Below is a small trained network, with its code and all its weights. Each question gives an input and a target symbol and asks what happens when units are switched off, that is, made to give their printed mean instead of their output.

import numpy as np


def w(rows, s, z=0):
    codes = np.array(rows[::2]) - 128.0
    scale = np.full(codes.shape[1], s)
    scale[-1] = z or s
    return codes * scale


def norm(h):
    return h / np.sqrt((h * h).mean(-1, keepdims=True) + 1e-5)


def f(y):
    return y / 2 * (1 + np.tanh(0.7978845608 * (y + 0.044715 * y**3)))


def softmax(a):
    e = np.exp(a - a.max(-1, keepdims=True))
    return e / e.sum(-1, keepdims=True)


def log_softmax(a):
    a = a - a.max(-1, keepdims=True)
    return a - np.log(np.exp(a).sum(-1, keepdims=True))


def net(x, mask):
    ids = ['βγεζηπτφω'.index(c) for c in x.split()]
    T = len(ids)
    res = E[ids] + P[:T]
    r = norm(res)
    for j in range(3):
        rows = slice(2 * j, 2 * j + 2)
        q, k, v = (r @ M[0][rows].T for M in (Q, K, V))
        z = softmax(np.where(np.tri(T) > 0, q @ k.T / 2**0.5, -1e9)) @ v
        o = O[0][rows]
        res = res + np.where(mask[j], z, o[:, -1]) @ o[:, :-1]
    y = f(norm(res) @ A[0][:, :-1].T + A[0][:, -1])
    res = res + np.where(mask[3:11], y, B[0][:, -1]) @ B[0][:, :-1]
    return log_softmax(norm(res)[-1] @ U[:, :-1].T + U[:, -1])


Q, K, V, O, A, B = {}, {}, {}, {}, {}, {}
E = w([
[135,46,93,156],'β',
[140,147,150,167],'γ',
[202,149,114,147],'ε',
[6,198,122,105],'ζ',
[124,102,112,206],'η',
[218,118,162,57],'π',
[39,150,203,227],'τ',
[52,117,218,115],'φ',
[160,127,206,117],'ω',
],0.016)
P = w([
[254,170,96,141],'0',
[240,170,122,162],'1',
[216,155,141,151],'2',
[202,136,146,156],'3',
[189,119,135,157],'4',
[160,89,128,160],'5',
[161,68,103,169],'6',
[149,39,83,177],'7',
[119,40,113,152],'8',
[146,91,91,186],'9',
],0.0056)
Q[0] = w([
[52,72,204,250],'h1',
[129,152,173,109],'h1',
[137,146,55,102],'h2',
[51,221,1,56],'h2',
[76,166,3,82],'h3',
[39,232,163,142],'h3',
],0.014)
K[0] = w([
[7,153,48,99],'h1',
[130,137,94,61],'h1',
[86,164,109,51],'h2',
[121,232,36,126],'h2',
[207,193,68,180],'h3',
[193,79,180,165],'h3',
],0.016)
V[0] = w([
[55,249,70,104],'h1',
[123,113,180,230],'h1',
[10,135,66,152],'h2',
[139,143,70,170],'h2',
[121,192,72,102],'h3',
[102,138,137,237],'h3',
],0.019)
O[0] = w([
[128,190,100,9,134],'h1',
[211,158,174,153,254],'h1',
[22,167,49,189,58],'h2',
[189,128,52,115,44],'h2',
[242,147,56,182,4],'h3',
[136,245,132,147,216],'h3',
],0.011,0.0094)
A[0] = w([
[92,214,126,135,163],'n1',
[191,184,177,74,250],'n2',
[62,216,95,7,213],'n3',
[138,113,140,136,241],'n4',
[163,159,61,165,145],'n5',
[182,47,93,140,50],'n6',
[129,165,111,164,181],'n7',
[35,124,152,154,77],'n8',
],0.019,0.0019)
B[0] = w([
[95,122,124,42,182],'n1',
[69,151,40,69,254],'n2',
[179,103,7,13,247],'n3',
[115,159,94,117,164],'n4',
[158,63,158,242,145],'n5',
[77,141,18,34,141],'n6',
[167,146,152,145,140],'n7',
[43,102,76,186,220],'n8',
],0.015,0.01)
U = w([
[133,248,131,140,34],'β',
[116,148,51,119,173],'γ',
[120,96,69,133,30],'ε',
[184,105,213,81,64],'ζ',
[160,92,126,96,188],'η',
[159,126,103,129,60],'π',
[176,164,137,134,3],'τ',
[51,134,140,150,217],'φ',
[189,175,120,177,234],'ω',
],0.012,0.003)

Each question gives the input, a string of symbols that net reads in full, and the target symbol t.
The units are the heads (2 rows each of Q, K, V and O) and the neurons (one row each of A and B). Each row of codes is followed by its name. A weight is (code - 128) times the scale printed after its matrix; where a second scale follows, it is the last column's (O, A, B and U).
mask holds one flag per unit, heads first, then neurons. A switched-off unit (its flag False) gives its mean, the last column of its rows in O or B, instead of its output. The means were averaged over made-up inputs and are rounded, as every weight is.
A unit's drop is (log p(t) with every unit on - log p(t) with that unit switched off) / (log p(t) with every unit on - log p(t) with every unit switched off).
The circuit of an input: a set's keep is (log p(t) with only the set's units on - log p(t) with every unit switched off) / (log p(t) with every unit on - log p(t) with every unit switched off). Starting from all 11 units, units are removed one at a time, each time the one whose removal leaves the highest keep (on an exact tie, the one counted first), for as long as the keep stays at least 0.8.
circuit, biggest first: the units of the circuit, biggest drop first
unit that matters most: the unit with the biggest drop
top k neurons: the k neurons with the biggest drops, biggest first
which heads matter: for each layer, one digit per head in row order, 1 if its drop is at least 0.15 and else 0, layers parted by /
drop when u is switched off: that unit's drop, to one decimal
input φ η ε γ ω η, target ζ: circuit, biggest first	h2
input β γ η γ, target ω: circuit, biggest first	h1; h2; n3
input φ β π γ τ η τ, target β: circuit, biggest first	h1; n3; h2
input τ β γ, target β: which heads matter	101
input τ β π ω η β π τ β η, target β: circuit, biggest first	h1; h3
input η τ π, target β: top 2 neurons	n3; n2
input β η φ, target φ: circuit, biggest first	h1; n3
input η φ ω π, target ζ: which heads matter	110
input τ τ ω γ γ φ η, target φ: top 2 neurons	n3; n2
input φ η β τ, target β: top 3 neurons	n3; n8; n2
input η π η η ω β, target ζ: circuit, biggest first	h2; n3
input τ β π, target β: top 2 neurons	n3; n8
input η φ φ, target φ: which heads matter	100
input ε ω β, target ζ: circuit, biggest first	h2
input ε η φ τ τ γ β, target β: circuit, biggest first	h1; n3; h3
input η γ β, target ω: circuit, biggest first	h1; h3; n3; h2
input ω γ τ τ γ, target β: top 2 neurons	n2; n3
input ω β ζ φ β ω π φ ε ε, target ω: circuit, biggest first	h3; n3
input ε γ φ γ π, target φ: circuit, biggest first	h1; n3
input ω γ γ η η β γ, target ω: unit that matters most	h1
input ω η ε, target ζ: top 2 neurons	n3; n8
input τ η ε, target β: top 2 neurons	n3; n1
input φ η φ ε, target φ: drop when h1 is switched off	0.1
input π ε τ γ η, target β: drop when h1 is switched off	0.2
input π γ π π ω, target ζ: drop when h2 is switched off	1.4
input η φ π τ ε η ω, target ζ: drop when n8 is switched off	0.0
input τ β τ β ε, target β: circuit, biggest first	h3
